Below is a small trained network, with its code and all its weights. Each question gives an input and a class and asks what happens when units are switched off, that is, made to give their printed mean instead of their output.

import numpy as np


def w(rows, s, z=0):
    codes = np.array(rows[::2]) - 128.0
    scale = np.full(codes.shape[1], s)
    scale[-1] = z or s
    return codes * scale


def f(y):
    return np.maximum(y, 0)


def log_softmax(a):
    a = a - a.max(-1, keepdims=True)
    return a - np.log(np.exp(a).sum(-1, keepdims=True))


def net(x, mask):
    res = np.array(x, float).reshape(1, 3) / 4 @ E
    y = f(res @ A[0][:, :-1].T + A[0][:, -1])
    res = res + np.where(mask, y, B[0][:, -1]) @ B[0][:, :-1]
    return log_softmax(res[-1] @ U[:, :-1].T + U[:, -1])


A, B = {}, {}
E = w([
[182,154,111,7],'x0',
[48,173,85,147],'x1',
[29,36,114,82],'x2',
],0.016)
A[0] = w([
[60,100,116,50,163],'n1',
[203,134,134,112,136],'n2',
[26,71,178,137,240],'n3',
[142,96,252,132,223],'n4',
[170,200,190,141,104],'n5',
[85,58,129,95,126],'n6',
[161,147,102,182,209],'n7',
[143,57,104,60,118],'n8',
[144,206,131,135,157],'n9',
[102,149,59,68,253],'n10',
],0.015,0.0064)
B[0] = w([
[100,80,78,59,227],'n1',
[182,176,146,99,195],'n2',
[78,77,47,163,250],'n3',
[249,54,90,156,194],'n4',
[154,127,168,143,205],'n5',
[158,76,116,105,209],'n6',
[164,234,194,219,192],'n7',
[57,109,134,62,203],'n8',
[137,184,190,159,193],'n9',
[47,189,168,6,208],'n10',
],0.011,0.021)
U = w([
[133,138,173,172,173],'0',
[50,130,147,152,132],'1',
[84,87,44,88,84],'2',
[113,85,149,125,3],'3',
[103,106,72,223,131],'4',
[158,6,118,131,170],'5',
[131,140,143,41,199],'6',
[205,86,157,147,110],'7',
],0.015,0.0053)

Each question gives the input, the list of numbers given to net, and the class t.
The units are the neurons (one row each of A and B). Each row of codes is followed by its name. A weight is (code - 128) times the scale printed after its matrix; where a second scale follows, it is the last column's (A, B and U).
mask holds one flag per neuron, in row order. A switched-off neuron (its flag False) gives its mean, the last column of its row in B, instead of its output. The means were averaged over made-up inputs and are rounded, as every weight is.
A unit's drop is (log p(t) with every unit on - log p(t) with that unit switched off) / (log p(t) with every unit on - log p(t) with every unit switched off).
The circuit of an input: a set's keep is (log p(t) with only the set's units on - log p(t) with every unit switched off) / (log p(t) with every unit on - log p(t) with every unit switched off). Starting from all 10 units, units are removed one at a time, each time the one whose removal leaves the highest keep (on an exact tie, the one counted first), for as long as the keep stays at least 0.8.
circuit, biggest first: the units of the circuit, biggest drop first
top k neurons: the k neurons with the biggest drops, biggest first
drop of u: that unit's drop, to one decimal
input [-2,-2,-8], class 0: circuit, biggest first -> n7
input [-3,5,-1], class 4: top 2 neurons -> n10, n8
input [-6,6,-4], class 0: top 4 neurons -> n7, n3, n1, n9
input [2,-4,2], class 5: top 2 neurons -> n10, n4
input [0,-5,7], class 2: top 4 neurons -> n8, n1, n3, n5
input [-8,-3,-5], class 7: top 4 neurons -> n4, n10, n8, n3
input [-7,-3,-3], class 7: top 2 neurons -> n4, n3
input [-1,-1,-8], class 0: top 3 neurons -> n7, n9, n6
input [-6,1,-4], class 0: top 2 neurons -> n3, n7
input [5,-4,-6], class 7: drop of n4 -> 0.0
input [-5,5,0], class 4: drop of n10 -> 0.1
input [7,-1,6], class 2: drop of n7 -> 0.2
